<75>: [-32  -1 -27 -48  25  -5  -4]
<29>: [-32  25  -4  -5  -1 -26 -48]
<28>: [ 18 -34  27 -31 -23  37 -63]
<74>: [ -4  -1 -26 -32  25 -48  -6]
then: [ -4  -1 -26 -32  25] -> [-48]
chg <28>: [ 17 -34  27 -31 -23  37 -63] -> 1, [18]
chg <75>: [-32  -1 -27 -48  25  -4  -4] -> 6, [-5]
perm: [-48 -32 -26  -5  -4  -1  25] -> <29>
perm: [-26  -4 -48  -5  -1 -32  25] -> <29>

<14>: [ 61 -35  -7 -29]
<134>: [-107    2   49  -19]
<42>: [-92 -39  30 -21]
<149>: [-8  2 49 -9]
<117>: [-92 -39  30  21]
q: [-8  2 49 -9] -> <149>
perm: [-9 -8  2 49] -> <149>
perm: [  49 -107    2  -19] -> <134>
chg <134>: [-107    3   49  -19] -> 2, [2]
chg <42>: [-93 -39  30 -21] -> 1, [-92]

<62>: [  -7   24  -29   12    8  -13    2    1   -8   11    1  -13   75    3
   28    4   16    2  -15   46   16   15    6    1   10  -21  -12   -3
   40   -7 -103    6  -32    6   -8  -22   -8  -20   -5    2    1]
<111>: [ 15  -2 -20  29   4   8  -8  10  -5 -66  62  -1  27  13 -12   3  46   1
   0   6  13 -38  31   4  21 -43 -22  -9 -62   1  43  23   1  -6  -4   8
  -4 -27   4  -5  54]
<79>: [-21  14  10  -7  14 -42 -11   1  -8   1  75 -13  11   8  32  -6  16   0
  44  -1  31  -3  54  10 -15  -2   5  11 -39 -14   9  40 -13 -25   4   2
   4  -5  -7  -2  39]
perm: [   1   -7   24  -29   12    8  -13    2    1   -8   11    1  -13   75
    3   28    4   16    2  -15   46   16   15    6    1   10  -21  -12
   -3   40   -7 -103    6  -32    6   -8  -22   -8  -20   -5    2] -> <62>
then: [16 15  6  1] -> [10]
then: [ -8   1  75 -13  11] -> [8]
perm: [-103  -32  -29  -22  -21  -20  -15  -13  -13  -12   -8   -8   -8   -7
   -7   -5   -3    1    1    1    1    2    2    2    3    4    6    6
    6    8   10   11   12   15   16   16   24   28   40   46   75] -> <62>
chg <79>: [-21  14  10  -7  14 -42 -11   1  -8   1  75 -13  11   8  32  -6  16   0
  44  -1  30  -3  54  10 -15  -2   5  11 -39 -14   9  40 -13 -25   4   2
   4  -5  -7  -2  39] -> 21, [31]

<12>: [ -58  -69  -69   53   40  -39  -45  -22   58   30    3  -52  -16 -109
  -85  -28    0]
<31>: [-67 -95 -70 103  79 -41 -51 -46 101  42  16 -98 -56 -75 -73 -26 -24]
<61>: [ -76  -88  -74   63   32  -25  -86  -15   47   30    0  -53  -94  -85
 -109  -28  -32]
<37>: [-67 -95 -70 103  79 -41 -51 -46 101  42  16 -98 -56 -75 -73  -6 -26]
chg <37>: [-67 -95 -70 103  79 -41 -51 -46 101  42  16 -98 -56 -75 -73  -5 -26] -> 16, [-6]
perm: [-26  -6 -73 -75 -56 -98  16  42 101 -46 -51 -41  79 103 -70 -95 -67] -> <37>
then: [ -85 -109  -28] -> [-32]
perm: [-95 -26 -56 103 -67  16 101  -6  42 -46  79 -75 -51 -98 -41 -73 -70] -> <37>

<113>: [  16   18   89   31   75   15   15   38  -11   20  -68   19  -21 -114
   25   37   12   21   44   22  -59]
<17>: [-40 -31 -28   6 -34 -28  38  60  21 -12  47  28 -16  -8 -12 -36 -31  11
 -45   9 -18]
<99>: [ 26 -42  46   8 -41   4 -10 -61  18 -29   9  46 -19  -9 -40 113  12 -18
  62 -14 -98]
<104>: [-26 -31 -23  -8 -47   1  49 -16  28 -12  21  47  60  -8 -12  11  10 103
 -32 -14  22]
then: [ 60  21 -12  47  28 -16  -8 -12] -> [-36]
chg <113>: [  17   18   89   31   75   15   15   38  -11   20  -68   19  -21 -114
   25   37   12   21   44   22  -59] -> 1, [16]
chg <113>: [  16   18   89   31   75   15   15   38  -11   20  -68   19  -21 -114
   25   37   12   21   44   23  -59] -> 20, [22]
chg <17>: [-40 -31 -28   6 -34 -28  38  59  21 -12  47  28 -16  -8 -12 -36 -31  11
 -45   9 -18] -> 8, [60]

<27>: [ 13   0  -1  23  -8 -18  12 -23   1   7]
<3>: [ 56  69  31  18 -31 -91 -94  -1 -53   1]
<43>: [   9   49  -10 -115  -47  -14   -9   36  -94    1]
<45>: [ 42  45  27  56 -30 -89 -54 -35 -34   1]
then: [-115  -47  -14] -> [-9]
then: [ -9  36 -94] -> [1]

<18>: [ 60 113  39  45]
<122>: [ 49  63 -46 108]
<170>: [-47  53 -27 119]
<157>: [  68   17 -114  -45]
<171>: [-27 -47 119  54]
<9>: [-20 -36 -73 114]
<2>: [-73 -91 -72  36]
<160>: [ 54 -28 119 -47]
perm: [-47 -27  54 119] -> <171>
chg <2>: [-73 -91 -72  35] -> 4, [36]
then: [-27 -47] -> [119]
then: [113  39] -> [45]
perm: [ 45  60 113  39] -> <18>
perm: [ 54 119 -47 -27] -> <171>
chg <170>: [-47  53 -28 119] -> 3, [-27]

<96>: [ -11   10 -116   82   -1    8  -53   38  -87  -24   87  -47  -10   -5
    9  -44   43  -33   -2   63  -15  -51   73  -33   76  -34  -27   18
   -5   32]
<125>: [  63   42   51   69  -47  -40    6   24    8  -91    1   -1   -5  -29
  -17  -24   82   -5   14   59  -48   -6   18  -39  -26   50   55 -116
  -27   62]
<46>: [  63   42   51   69  -47  -40    6   24    8  -91    1   44   -5  -29
  -17  -24   82   -5   14   59  -48   -6   18  -39  -26   67   55 -116
  -27   62]
<87>: [  38  -62   18   24   84  -94  -16   67  -26   75   38  -19   17   40
  -53  -32  -30    5  -57 -109   78   72  -12   30    8    7   -3   25
  -26  -17]
chg <87>: [  38  -62   18   24   84  -94  -16   67  -26   75   38  -19   17   40
  -53  -32  -30    5  -57 -109   77   72  -12   30    8    7   -3   25
  -26  -17] -> 21, [78]
chg <125>: [  63   41   51   69  -47  -40    6   24    8  -91    1   -1   -5  -29
  -17  -24   82   -5   14   59  -48   -6   18  -39  -26   50   55 -116
  -27   62] -> 2, [42]

<131>: [  2  32 -91 -71 -35  31]
<89>: [ -3  29   2  24  27 -13]
<66>: [ 11  13 -23  19 -10   2]
<118>: [  5  29  21 -11 -62   6]
<120>: [  2  13  -3 -13 -74  15]
then: [ 13  -3 -13 -74] -> [15]
chg <118>: [  5  29  21 -11 -63   6] -> 5, [-62]

<71>: [ 51  75  72 -21]
<34>: [-70 -62 -32   8]
<63>: [ 72  72 -32   8]
<65>: [-51 -35 -12  25]
then: [75 72] -> [-21]
then: [ 72 -32] -> [8]
chg <63>: [ 71  72 -32   8] -> 1, [72]
chg <71>: [ 51  74  72 -21] -> 2, [75]

